Below is a small trained network, with its code and all its weights. Each question gives an input and a class and asks what happens when units are switched off, that is, made to give their printed mean instead of their output.

import numpy as np


def w(rows, s, z=0):
    codes = np.array(rows[::2]) - 128.0
    scale = np.full(codes.shape[1], s)
    scale[-1] = z or s
    return codes * scale


def norm(h):
    return h / np.sqrt((h * h).mean(-1, keepdims=True) + 1e-5)


def f(y):
    return y / 2 * (1 + np.tanh(0.7978845608 * (y + 0.044715 * y**3)))


def log_softmax(a):
    a = a - a.max(-1, keepdims=True)
    return a - np.log(np.exp(a).sum(-1, keepdims=True))


def net(x, mask):
    res = np.array(x, float).reshape(1, 8) / 4 @ E
    u = 0
    for l in range(3):
        y = f(norm(res) @ A[l][:, :-1].T + A[l][:, -1])
        res = res + np.where(mask[u : u + 11], y, B[l][:, -1]) @ B[l][:, :-1]
        u += 11
    return log_softmax(norm(res)[-1] @ U[:, :-1].T + U[:, -1])


A, B = {}, {}
E = w([
[210,103,210,145],'x0',
[137,131,118,126],'x1',
[127,128,127,128],'x2',
[135,255,150,159],'x3',
[134,128,121,127],'x4',
[126,128,128,129],'x5',
[119,127,134,129],'x6',
[106,219,150,11],'x7',
],0.0057)
A[0] = w([
[123,149,108,119,74],'0.n1',
[110,148,61,196,69],'0.n2',
[254,140,206,63,108],'0.n3',
[214,111,188,212,52],'0.n4',
[68,65,46,75,142],'0.n5',
[126,94,132,206,228],'0.n6',
[132,105,106,187,242],'0.n7',
[77,200,90,181,128],'0.n8',
[75,161,72,228,2],'0.n9',
[212,187,187,164,106],'0.n10',
[64,163,188,122,168],'0.n11',
],0.0099,0.0046)
B[0] = w([
[122,152,127,71,115],'0.n1',
[174,107,201,192,161],'0.n2',
[93,98,173,160,253],'0.n3',
[149,118,53,73,216],'0.n4',
[42,137,86,191,213],'0.n5',
[139,93,61,182,249],'0.n6',
[158,156,97,188,238],'0.n7',
[220,164,133,98,206],'0.n8',
[199,85,247,175,167],'0.n9',
[1,100,105,205,223],'0.n10',
[150,139,79,152,185],'0.n11',
],0.0072,0.0049)
A[1] = w([
[85,108,150,131,66],'1.n1',
[99,86,198,152,49],'1.n2',
[114,97,109,105,112],'1.n3',
[222,102,120,123,39],'1.n4',
[159,163,92,107,123],'1.n5',
[123,130,155,144,89],'1.n6',
[114,84,176,112,59],'1.n7',
[120,78,3,78,108],'1.n8',
[126,95,165,159,32],'1.n9',
[158,146,184,133,194],'1.n10',
[136,88,195,162,8],'1.n11',
],0.012,0.0014)
B[1] = w([
[126,140,153,69,158],'1.n1',
[141,156,86,44,191],'1.n2',
[59,206,191,106,137],'1.n3',
[162,154,206,120,177],'1.n4',
[94,198,112,97,147],'1.n5',
[123,150,145,109,137],'1.n6',
[248,125,113,32,142],'1.n7',
[80,93,255,133,253],'1.n8',
[157,182,70,106,174],'1.n9',
[173,143,178,232,156],'1.n10',
[121,179,113,111,183],'1.n11',
],0.0061,0.0037)
A[2] = w([
[150,195,81,132,57],'2.n1',
[84,146,107,99,89],'2.n2',
[142,75,146,138,89],'2.n3',
[101,182,160,108,71],'2.n4',
[196,70,61,143,132],'2.n5',
[125,115,141,6,252],'2.n6',
[118,50,153,135,98],'2.n7',
[160,181,199,198,136],'2.n8',
[117,114,158,135,236],'2.n9',
[73,147,171,128,98],'2.n10',
[138,131,70,133,97],'2.n11',
],0.015,0.0039)
B[2] = w([
[202,222,111,193,165],'2.n1',
[147,195,157,96,167],'2.n2',
[191,222,79,94,163],'2.n3',
[35,168,104,85,189],'2.n4',
[43,195,150,1,232],'2.n5',
[175,65,173,236,255],'2.n6',
[198,217,68,103,197],'2.n7',
[87,36,170,76,253],'2.n8',
[233,45,135,85,197],'2.n9',
[124,101,178,6,185],'2.n10',
[44,80,164,172,136],'2.n11',
],0.0074,0.0053)
U = w([
[80,82,60,191,165],'0',
[196,82,188,163,253],'1',
[48,138,206,48,139],'2',
[113,254,135,134,10],'3',
[224,132,47,65,24],'4',
],0.019,0.0045)

Each question gives the input, the list of numbers given to net, and the class t.
The units are the neurons (one row each of A and B). Each row of codes is followed by its name. A weight is (code - 128) times the scale printed after its matrix; where a second scale follows, it is the last column's (A, B and U).
mask holds one flag per neuron, layer by layer. A switched-off neuron (its flag False) gives its mean, the last column of its row in B, instead of its output. The means were averaged over made-up inputs and are rounded, as every weight is.
A unit's drop is (log p(t) with every unit on - log p(t) with that unit switched off) / (log p(t) with every unit on - log p(t) with every unit switched off).
The circuit of an input: a set's keep is (log p(t) with only the set's units on - log p(t) with every unit switched off) / (log p(t) with every unit on - log p(t) with every unit switched off). Starting from the 12 units with the biggest drops (on a tie, the unit counted first), units are removed one at a time, each time the one whose removal leaves the highest keep (on an exact tie, the one counted first), for as long as the keep stays at least 0.8.
units of the circuit, in order: the units of the circuit, biggest drop first
most important unit: the unit with the biggest drop
k most important neurons: the k neurons with the biggest drops, biggest first
top k neurons in layer l: the k neurons of layer l with the biggest drops, biggest first
drop when u is switched off: that unit's drop, to one decimal
input [2,8,-6,2,7,-1,0,-7], class 0: 4 most important neurons	0.n7, 0.n6, 2.n5, 2.n11
input [2,3,5,8,-1,6,0,-3], class 0: most important unit	0.n10
input [6,-2,1,6,8,-2,-4,2], class 2: 2 most important neurons	0.n10, 0.n6
input [1,-2,-3,-2,-8,6,2,7], class 1: top 2 neurons in layer 0	0.n7, 0.n10
input [1,-7,-1,6,6,8,0,-7], class 0: 2 most important neurons	0.n10, 0.n6
input [1,8,6,0,3,-7,4,-5], class 4: units of the circuit, in order	0.n4, 2.n6
input [4,6,4,1,-5,-3,1,-7], class 0: 3 most important neurons	0.n6, 0.n7, 0.n8
input [1,4,-3,-3,7,6,1,-7], class 4: 3 most important neurons	0.n10, 2.n7, 2.n3
input [4,0,3,-1,0,-7,7,6], class 1: 2 most important neurons	2.n6, 1.n7
input [-8,1,0,-8,7,1,6,1], class 2: top 3 neurons in layer 1	1.n8, 1.n3, 1.n1
input [8,4,4,2,8,2,-1,2], class 2: 2 most important neurons	0.n10, 0.n8
input [-7,-8,6,2,-3,1,-5,-2], class 1: top 2 neurons in layer 0	0.n9, 0.n8
input [7,7,-5,4,6,-6,-8,3], class 2: drop when 0.n10 is switched off	0.6
input [4,-4,4,8,8,6,2,-2], class 0: drop when 0.n10 is switched off	0.6
input [3,4,7,-2,6,-6,-3,-4], class 4: most important unit	1.n8
input [5,-5,0,-6,-2,-4,8,-6], class 4: drop when 2.n7 is switched off	0.0
